Each item has 3 places.
Place 1 runs from 0 to 5 and stops there.
Place 2 runs from 1 to 3 as a chain.
Place 3 runs from 0 to 5 and then starts again.
Steps: @ is +1 on place 3; & is -1 on place 2; ~ is +1 on place 1; ^ is -1 on place 3; ! is -1 on place 1; § is +1 on place 2.

Start here and follow the symbols in turn, left to right. Where do you end up?
Each answer is a row, close to the row of the item it stands for.
   25   -188   -600    -92   -774   -247   -108   -307   -125   -441    134    -21     34   -792    269     13    542      9    234   -191    395   -896    468    105   -297     85    735   -546    128   -354  -1160    263   -584   -302    486     -2   -439    310   -546    176    429     19   -208   -270    176    181   -247   -402     44    211    320    258    341   -376   -221    161     84     -4     22    -90   -166   -229    661    216    -47   -643   -324   -862   -336   -140    618    498    153    218    161   -312     36   -446   -381    432   -345    629    111    564    458
& -> -302  -305  -400   -76  -149   -96  -245    94  -145  -354   240  -148  -109   255   -71    88   512     7   446  -186   283  -641   531   -49   -41  -234   366   -57   163  -403   144   538  -225  -529   123    -9  -399  1206  -843   -64  -297   -77  -332  -141  -102   397  -477  -265   234   396   273   -70   537  -699   157    67  -486   170  -286   192  -384  -373   478   355   -84    97  -163  -643  -331  -154   176   268   -55   -51  -277   210  -225   -40  -134  -135  -230   658   359   136   394
 -43   290   285    27   205   274  -355   187   926  -194   -24   316   -58   164   -46   384  -280  -608  -165   267  -151  -161  -545   166    97   412  -969   311   704  -126   297  -799   449    69  -494  -258   759   165   637  -103  -730  -548   642  -714  -110  -633  -215   440   117  -186    35   339  -345   260   122   176   181  -204   -16   770    16  -140  -770  -258   564    27  -383   355  -240    35  -614  -193   615   -67  -124    90  -381    17   131  -218   279   117   644    44   253
^ ->   502    -96    351    316   -116    452   -873    274    448     86    386   -306   -291    186     53    213    274      4    131    695   -164   -542   -148    390    474    512   -404    522    675    379      0   -902    576     88   -567    357    297    238    402    171   -700    -94    593  -1054   -209   -283   -123     75    416    -63     44    253   -324    136   -528    -95    430   -488   -105    731    142    156    243    -81    540     64   -279    154    456    142   -258    -89    270    428    328     36     43    176     83    -94   -134    336     94    404     19
 -23   350  -264  -105   472   -72   303  -231    62   418   588   286  -230   492    30  -207  -377   196   542   225    -1  -216  -288  -400   473   383  -362   980  -174    38   238  -223   -53   168   179   743   -38  -151  -204  -561   200   358   -89  -134   -38  -244   533   279    61  -514     9  -212   107  -145  -757   212   635  -364     8  -250   941   818    47   250  -369  -148   282   244   433   550  -217     6  -232   202   211   200   609  -118   673   -48  -238   389  -875  -658  -394
@ ->  300   360   -33  -173   401  -152   588  -374   201   384   399   390   -13   302  -161  -133  -899    87   517  -353  -193   609  -606  -279    95    54  -197   319  -578  -107   318  -126   376   571   -13  -188   388  -657    60  -260    68  -442   284   274  -103   103   233    66  -329  -377  -232  -512  -202   132   -48   145   263  -175  -301   -17   547   531  -723   -57   156     1   619   647   213   219  -468  -134  -167   -41   160   305   139   -68   740  -452  -103  -184  -200  -256   149
  -5  -119  -103   276   -11   271  -237  -436   117   385   667  -387  -535   321  -242   -23   -10    34    21   138   519  -799    49  -480   -78   397  -350   429  -108  -286   216   -55   446  -307   -62   873    37   820  -446   361  -117   128  -369  -272  -118    88   -49  -482  -432   127   267   340   741  -416  -352    43  -493    97  -316   357   -60   -43   150   338  -759  -127   -27   -81  -344  -126  -170    -7   -84    63   660   576  -419  -280   124     2   -69  1222   248    83   375
@ ->  163   185  -160   218   162   -91    53  -323   190   427   527    33  -368   494  -491  -135   -78  -279   103   198   498  -378   -95  -683  -260   503  -561   758  -138  -327   254   -61   543  -283     7   419   227  1102  -157    12  -255  -663    17   260   -52    31   188  -600  -697   323   290  -365   673  -609   266   160  -689   673  -718   565  -280  -282  -309    68  -311   260  -152    58  -158   -58  -530  -165   -95    90   369   356  -256    85  -108  -366   241   350   791   262   216
  -75    267   -136   -765   -264    124    -40    137    273   -398   -965    -80     74   -947    867    356    -79   -233   -500    -19   -160     12     -2    440   -431   -298    423   -492     25    -16  -1023    434   -451    132     -4   -513   -271   -779    482    -48    295   -364    290    139    113    277    -92      2   -123   -170   -503    728    254    227    517    167    -57    308    239   -424   -385    -97     99   -163    260   -158    118   -348   -257   -123    611    268    284   -312   -125   -183     39   -344   -406    -83    371   -618    544    200    332
~ -> -469    56  -247  -655   398  -303   408   261  -220  -302  -556   362   218  -994   799   493  -276  -152  -428  -423   129   517  -381   165  -135   118   190  -449    36    64  -718   779  -442   345   301  -370   -96  -831   213   -56   516   -99  -227    32   367   334  -131   315  -242    86  -422   440   -55   322   113   509   176   106   347  -781   -37   229     5   -30   123  -256   406  -222   -30   180   497   248   -61     6    75  -200   284  -362  -315    57    92  -879   -86  -175   -56
-384  -193  -203   144  -154  -362   373  -302  -347  -188   -83  -152   570   147  -257  -693    22   570   296    87  -228   614   239  -125   404  -566   630  -175  -358     9   620   269  -557  -161   587  -139  -152  -122  -736    21   355   515  -343   235    49   136  -228   231   256  -237   286  -778  -350   455   202  -519   216  -317    95  -298   139   398   331   468   -63   -23  -339   456   165  -143  -250   -89  -457  -291  -627  -655   494   160    54   304  -150  -242  -804  -167  -738
^ -> -167  -108    74   -63  -289  -315   428  -260  -464  -505  -546    32   475    33  -120  -429   -64   368   141   -19  -148   868    40    42  -152  -496   355  -440  -667  -239   743   369  -221   429   184  -508   205  -583  -296  -341    85   -99    23   733  -122  -257   -49   357   622   -89  -101  -761  -331   442   477  -794  -247  -208   305  -146    96    89  -144  -317  -146  -125  -400   533  -160  -210  -164    28  -278  -491  -661  -457    13    33    62   170    67  -214  -530     2  -323
  67  -425   172    87   -76   -37  -395   321   136  -211  -417  -251   148   243  -572   136   337   -20   -47    -5   106   165  -215   411  -388    64   329  -130    31  -154   488   153  -152  -431  -499  -197   -50  1250  -294    31  -231  -650  -253   331   -99   230  -657  -308   153   549   408  -273   676  -330   566  -235  -923   131   -17   559  -841  -584  -433  -205   317   254  -679  -190  -236  -254  -120  -179   299  -256  -418   -57  -296   228  -369    14   127   366   601    42   394
@ -> -112  -691  -210   555  -257  -123  -808   260   -34  -377    56  -461  -295   144  -600    88   685   189  -175   256    38  -464   356   213    31  -146   104  -192   349   187   246   -12    36  -565   -47   -45  -155  1190  -696   301     7   279  -268  -213  -144    65  -133  -381   460   394   526   -43   615  -476   180     2  -221   -88  -232   363  -547  -495   210   288  -184  -110  -514  -258  -164    59  -165    84   203  -105  -272    20  -124   170  -250   368   -29   650   173   258    90
 102  -159   348  -180  -453   470  -123  -103   483   194   119    77  -416  -130  -332   362  -223  -267  -222   429   -89  -620  -161   -10  -487   262  -740   137    15  -301    63  -490   209  -141  -415   142   580    72   517   173  -387  -545   901  -129  -227  -711  -287   -55  -619   116   152   405  -137   212   -11  -205    25  -107   131   510   221  -167  -421  -242   332   167  -301   367   134  -172  -851  -294   394    55   369   225  -407  -115   307  -351   352   483   825   857   449
~ ->  104   108   -60  -388   -86   173    55  -522   802   185   479    -6  -216  -207  -268   120  -749  -465   187   215    95  -379  -117  -207  -964    29  -265   339   106  -482  -116    57    84    32    36   223   256  -165   286  -261   258  -991   779   -80  -221   122   329   -87  -572  -276   167   507   -28   -29   -68   262  -173   184     6   163     2   -97  -824    25    84  -208   -51   130  -240   -49  -690   156   332   243   944   291  -184  -284    37  -164    -4   490   679   792   587
  182    181   -513   -614   -631    178    108    146   -204   -207    204   -491   -120  -1178    803    268   -202    105   -233     65    274   -168    383    135    -42   -148     26    -63    391     97   -892     53   -123   -380    -24    842    -33   -784    554    -22    105    200   -105   -128    336     96    297   -564   -567    -81   -639    927     64    192   -112    -66    287    188    421   -600     32    379    331    107    -80    -82     10   -527   -207    -35    635    261    509   -406    243   -239    420   -381   -168    -87   -238   -104     27    174    200
& ->  553   266  -783  -482  -821  -158  -182   208   246  -507   480  -508   487  -445   324  -156    17    72   185    92   545  -518   593    50  -426  -165   148   118    70  -553  -698   197   -66  -528   -26   419  -103   241  -108   167   268   254  -107  -106    80    88   155  -294  -607  -109   -59   202   -85  -500  -245    67   -64  -165   283  -111  -112   382   266   263    -3  -174  -573  -629  -370   172   152   441   202  -761   369  -201  -108  -510    58   -70  -307   996   -74   255   348
 117   277  -366  -306  -395   182   -89     4  -135   -63   185  -735     5  -952   623   125  -184    90  -417   -10   130   -28   325    97  -451   -85    84  -402   436   194  -847   251  -110  -611  -248   579   118  -661   617    37   207   -10   -59   -72   183   211   146  -293  -384   133  -235   514   -49  -155  -212  -105    68   -85   388  -480    18   678   290   -78  -195   -66    99  -472   144  -130   617    87   353  -493   436    45   514  -356  -112   115    45   194   -27   -53   205
! ->  -96   -60  -248  -173  -500   394  -424   135   203  -157   -75  -599  -161  -735   694   313   243   221  -254   183    36  -256   335   602   -72  -177   -90  -125   573   361  -939  -228  -170  -455  -245   794   -39  -558   510   109  -212   503    81  -293   347  -458   185   141  -384  -351  -467   688  -155   680  -130  -344    32   119   510  -188  -240   426   609   520   446   228  -396  -379   -63   150   744   -62   404  -534   273  -233   185  -229  -202   253   241   118  -228   497  -298
 154  -366  -362   -46    16  -318   398     6  -379  -144   -55   195   201   334  -447  -129   -82   -88  -115  -468   181   169   145    23   118  -168   464  -115  -181  -302   268   741   125  -284    10  -873  -186   862  -894  -502   201  -355  -585   364    99   754   167  -373  -106   189   263  -398   707  -611   545   192  -689   111  -404   397  -763  -376   -78   106  -385  -181   -85  -481  -537   -57  -158   248    35    30  -242    -2  -168   215  -422  -102   140  -196   277  -567   221
§ ! § ! -> -268   -82   660  -447  -334  -115  -162   450  -227  -486  -694  -186   208  -909   548   308    -1    54  -533     6  -152    61  -114   507  -344  -169   175  -537   379    34  -651    62  -496    60  -376  -521  -191  -525   513    49   -65   -89   224  -256    -7  -126  -259   168   133   202   -39   614  -524   772   292   -46    96    85   512  -511  -403  -272  -264  -596   463   398  -159  -217  -215  -254   387   164   527  -137   -81  -253     2  -291  -523    -9   217  -586   656   177    21
-195   -50   -22   147   113   142   144  -201   355   427   638   106  -240   579  -608   -21   227  -234    87   114   316  -354   -30  -516  -635   109   160   732  -416  -357   402   -64   331  -399    32   160    89   752  -197   247  -389  -581  -131   250  -291    26   -40  -500  -733   363    88  -122   615  -622   627   202  -480   403  -618   291  -262  -362  -412   -78  -370    29    16   105  -261   -70  -638   -77   -40  -141   563   485  -331   227   -58  -100   111   589   811    87   449
@ ~ ->   184    157     51    -45    446   -273    353   -320   -125    412     -1    800     22    548   -459    267    -73   -302    104     82    145     26   -138   -360   -181   -128    115    226   -507   -727    359    547    115    -49    269  -1082   -385    845   -678    299    359   -196   -134   -179    -60    456   -506   -356    -47      2    493   -422    518   -654    246    556   -429    256   -585    103   -368  -1075   -233    364   -665   -303    278    106    -38    -46   -207    -35   -283    627   -123     60   -424    119   -202   -148    305     19    647   -229    201
 450   -38  -199   264    72   249    28  -160    -1   600   718  -293  -545   594  -244   243   387   -56    93   227   390  -723   343  -641   109   182   -89   535  -167  -517   209  -237   188  -437   -68   556    54   897  -562    26   -83     5   -58    10   -76    -8   171  -374  -557   116   392   -50   548  -580   -35   148  -248  -146  -639   576   123  -431  -212   441  -627   126  -250  -577   -77   196  -427   175   -33   247   518   479   -70    11    16   -31  -294   932   247   213   207
! ~ ! @ ->  268  -116   182   411    78   453  -390   173   296   195   450  -163  -565   324  -622    54   388  -308  -119   486   -44  -421   -94  -158    70   347  -175   524   -42  -160   543  -415   572   -37  -355   305   271   684  -196  -127  -495  -249   236   307  -342  -412  -148  -432  -359   400   311    52   656  -183   394  -280  -656   142  -417   817    20  -360  -513  -235   138   394  -630   300   -23   -46  -479   -76    46   -42   443   118  -345   371    21  -163   167   491   878   428   431
-224   121  -889  -713    92  -733   574  -222  -176  -448  -369   441   831  -690   259   298  -423  -113    82  -581    53   318    -8    76  -339   -13   398  -473  -451  -731  -116   702  -452   -95   392  -649  -295   137  -415   -67   832  -531   -46    40  -109   539    69    20  -227   185   -69   -90   -81  -299   394   590  -427    71    33  -346  -434  -437  -217  -244   258  -310   193    -2  -474  -445   246   259   101   253  -390  -314  -195  -192   -60    61   -34  -261   251  -460   583
& ! @ ->   296   -562   -473    515      8   -198   -511     45   -302    -15    390   -242      3     27   -356    -66    681    145    141    269    603   -637    844    -37     -3    -56    406    -98    -93   -420     -8    357     -5   -315    -30     74   -231   1377  -1180    136   -290    484   -317      9     11    198   -142   -503     69    372    331     21    877   -596    415    191   -514    142   -539      8   -597   -299    395    240   -343   -208   -289   -678   -322     72     49    472   -179    134   -178     10   -344    257    -96    280   -152    875    190   -248    299
 -87   -78    71   277   325  -436   -41   -15  -324   369    27   385   -87   438  -521    95    72    53    -7   114   302   142    10  -457  -317   262    17    48  -485  -488   498   374   220   463   391  -784    74   744  -626   161   285  -449  -142    22  -116   533  -283   -64  -212   326   530  -326   344  -559   -20   751  -454   265  -463   300  -287  -467  -414   132  -601  -620   554    92  -436  -127  -199   146  -256   703   -18    -8  -308   271  -202    89   132    92   438  -674   191
@ ~ § ->   -1  -103  -474  -449   104  -469   582    72  -202    -2  -265   227   689  -391    -2   -70  -444  -137   262  -593  -130   964  -241   149    39  -416   440  -343  -392  -135   534   657  -420   369   309  -760  -342  -188  -271  -151   623   -64  -143   424   -37   436   138   152   377  -391  -260  -687   120  -183   508   -37     1  -257   261  -288   -42   143  -169  -336   304  -241  -142   214  -379  -236    91   115  -244    46  -631   -80    89    -9    32  -111   -28  -783  -224  -316  -384
  -84   -317   -334    349   -252   -353     64   -268   -335    160    430    -86    167   1006  -1056   -752    419    390    554    246    102    292    468   -374    411     88    453    255   -436    257    853     68    418   -405    -61    214    100    665   -720   -347    -87    246   -227    850    146    -71    563   -310    159   -234    -99   -885   -180   -144    364   -400   -254    493    -50    132      7    582    477    150   -437    213   -356    430   -116    154   -341   -300   -261   -395   -173    -35     95    226    293    292     10    278   -466   -154   -251
§ & @ § ->  -76   153   137   244   -28  -170   574  -542   179   477   355    65   -79   522  -417  -257  -235   203   337   430    52   134   135  -427   316  -318   146   823  -212    14   236  -302    -7   386   338   735   195  -331  -147  -145    41   643     8   676  -185  -227   370   319   340  -524   -79  -441  -370   367  -558  -924   180  -162    10  -643   767   843   151   -98  -197    17   -45   500   442   373  -617  -422  -244    47   391   205   262  -100   278  -171    -1   312  -919   198  -614
   27   -122    557   -136    125    615   -940    209    749    -74    200    116    286    143   -105    551   -317     22    216    519   -478   -440     46     -8    405    627   -635    767    789   -153    -35  -1039    485   -182   -466      9    278    208    332    291   -783    250    335   -832   -318   -443    -35     -7   -246   -235    -43   -135   -432   -178   -387    274    772   -550    208    782    105   -466    398    -40    363    408   -314     74    234    -73   -360    303    166     -2    265   -107   -299    261    328    176    -98    391      6    423     98
^ ->  248  -377   -46    87  -467  -200  -646   470   311  -381    40  -740   322  -150    44   268   151     5   194   269    64  -297  -262   281   308   173    76    97   910   323  -165  -606   591  -565  -646   147   161   718   280   108  -394   249   120  -456   297  -322   295   149   180    24  -157  -132  -296  -573    40   300   150  -495   471   544  -285    64   282   -82   461   215  -895   -73    81   162   -61    36   520  -223    56  -544  -181   112    96   295    35   529  -342    19   -99
 211  -686   339   728  -159    99  -375   280    -1  -463  -375   -26   102   135  -262   167   322  -186   174  -256   252   114   248    22  -207  -248   430  -332   -48   -81   417    18   -43  -322  -134  -540    97  1291  -372   -67  -267  -497   285   -89  -110   -19  -280  -402   133   368   354  -161   466    87   647   -90  -663   237  -145   648  -817  -800  -663    -7    18    62  -758   408  -227  -574  -141    57   250   -42  -350  -269  -400   251  -370  -158  -143   273   923   404   522
~ ~ ->  169  -409  -151    22   130  -171   185  -178  -481    40  -155   229   343   123  -441    82   -22  -114    52  -595   319   112    74  -335  -157   114   253    10  -577  -607   439   600   114  -310    63  -466  -412   778  -746  -198   451  -446  -303   168    26   495    91  -149   -72   206    43  -442   517  -507   950   293  -661   460  -320    68  -498  -366  -458   252  -234  -320    89  -216  -369  -401   167   450  -219   -10  -416   166  -266   144  -399  -224    14     7   448  -388   334
-518   387    78  -621   367   153   717   -15  -176    22  -734   730  -175  -436   638    90  -622  -109  -523  -345  -308   291  -273  -357  -220  -126  -370  -501  -233    31  -625   383  -463   645   411  -311    24  -869   490   -45   361   141   112   -68  -333   384  -251   425  -149   309  -154   523    16   584   -48   513   210   150   312  -450    63  -235  -217    39   -42    82   839   -91  -170  -285    11   157  -110   474   247    90   280  -254   -73  -266   182  -627  -141  -530   -53
& & ! ->   39  -125   183   237    99  -156   105  -384  -254   212    71   461  -246   506  -473   204    11  -374   -33   140   330  -339  -121  -391  -607   157    20    71  -286  -658   143   -43    21   312  -186  -566  -170  1216  -678    14  -136  -286  -175    13  -297   183  -433  -209   -22   207   235  -247   545  -363   101   330  -729   341  -665   582  -269  -616  -267    27   -84   -25   145   -46  -313  -190  -465   101  -120   427   263   368  -401   115  -380   -13    83   411   812    73   469
-197   243  -193  -719   108   357    56   -47    72   649   166    84  -307  -582   915   169  -577   159  -374     5   265  -478     3  -282   -94   226  -534   201   234    21  -732   -68    21   258   195   500  -196  -966   547   188   209   425  -163  -185   177    26   490  -181  -430  -389  -255   475    67  -133  -702   367   570    89   169  -451   401   343   382   425  -193     1   751  -246   372   490   247   242    35   174   535   379   344  -371   211   118   -15  -181  -400  -291   -83
~ & ~ -> -129   210   334    60    -6     7   473  -603   495   290   423    52   -95   451  -623  -314  -133   523   233   369     1    90    -7  -609   374    95   -28   550  -581   175   327  -279   -56   170   371   495   -79  -532  -154   -17  -280   334  -138   255  -349  -387   192     9   139  -410   -15  -304  -287   206  -421  -146   586   -30    90  -434   870   635   474   355  -525   319   -53   488   211   627  -402  -324  -339    82   327   127   268   122   648   102    -1   -79  -630   276  -481
 275   -48   249   255  -170   220  -918   295   718  -221   325  -267  -287   159   194   383   380   -72   224   542  -141  -635  -137   190   349   279  -597   290   946   145  -260  -952   724  -266  -351   276   224   263   543     3  -843    78   645  -597    83  -451   -34    72   128    38   243   143  -195   185  -398   -34   458  -383   -56   547   335  -146   159    93   273   133  -293   -92   300   544  -400    43   547   275   389  -215  -330   233   213   277    55   484  -217   274    44
& ~ ! ^ ->  397  -376  -183   478  -144   187  -688   375   441  -275   301  -605   141   602  -539  -239   543    31   423   232   -28  -442   260   422   388   251   -37   245   591   324   603  -386   622  -938  -542   330   139  1055   -25   480  -671   129   -80  -591   300  -531    71  -159    -9   390     4  -133   172  -625   447  -200   -16  -180  -222   641  -199  -211   294  -427   320    87  -751    69   -76   214   -20   -14   119  -319  -235   -76  -112   292     2  -105   -58   925  -190   -65     7
   91   -308     80    437    450    -43    328   -440    -42    376    690    249   -292    959   -741   -396    259    -16    445    256    146    224     55   -415    123   -201     70    616  -1010   -136   1262   -454    272     53    -54    251    534    357   -610   -113   -226   -550    108    704    -63   -151    408    -64   -107   -175    242   -131    102    -50     26   -484   -376    -25   -346    213     99    421   -474    -45   -229    248   -203    567      4     -9   -676   -654   -496   -436    169    256   -101    304    268   -422     83   -133     -9   -140   -123
@ ! -> -200  -169     9   329   571  -137   339   248  -387   513  -123   722   -41   849  -576  -154   161   102   228  -257  -200   355  -356  -453   -58   217   124    11  -586  -287  1161   357   -26   382   319  -684  -264   511  -743  -100   -68  -225  -197   479  -355    94  -261  -146   199   106   322  -814   472  -210   -18   -46  -463    54  -666   257   196  -234  -315    66  -423   -85   749   420  -185     9  -448  -223  -745   332  -258   405  -462   600   104    42   151  -280   134  -486  -114
  94   271   172   -47   381    99   538  -411    24   215    97   135   -51   437  -338  -599  -532    34    69   152  -491   610   -73  -386   -14    32   181   261  -732   162   854  -107   240   462   293    50   470  -764   174  -430   403  -196   521   670  -332  -251   293   184   178  -414   -70  -612  -404   560    26  -539    67   -31    27  -456   473   834  -527   -39    -4    48   288   724   -10    96  -638  -609  -228   -44    58    58    50    58   538  -134   -10   -39    10   253  -563
& ! ->  184   -93   119   363   727  -128   519  -210  -163   484   427   268  -318   933  -591   -12  -274  -289   195   -95   -56   280  -312  -578   228   186  -109   327  -153  -207   854   182   486  -244    10  -223    72   516  -692  -363    95  -505  -221   467  -630   251   439   -46  -302   241   201  -569   221  -394   188    90  -272   177  -375   545  -114    60  -499    11  -419   328   342   389  -209    59  -406  -147  -133    28   107   163    18   344   141  -234   142  -102    68  -318    49
 -53  -355   114   685   132   141  -634   274   178   259   260    70  -278   535  -485   131   512   -98   203   478  -162  -725     1     6   468   512  -428   288   629    68   244  -581   612  -449  -631   273   176  1194   -15   254  -531   163   340  -506  -202  -310    -2    67   384   256   155   -66     7  -331   -60   200   -94  -145  -434   559   -58  -161    85   241    35   310  -158   -49   270   102   -92   -52   162   -59   281   362  -492   309     7   200   159   777   204   172   -14
§ § ->  256   280   325   -83   180   600  -643   549   286   -85   118  -429    74  -242   415   249   308  -216  -512   390  -227  -358  -412   164   140   284  -447   408   634   789  -712  -579   257   130  -185   398   328  -584  1085   324  -247   363   318  -598    71  -404  -236    77   -85  -245   -92   882  -197   468  -562   382   606  -377   259   -45   189   245   388    27   324   369   195  -140   429     5   187   111   -95   216   496    41   203   -34   164    79   -48    94  -209   315  -108
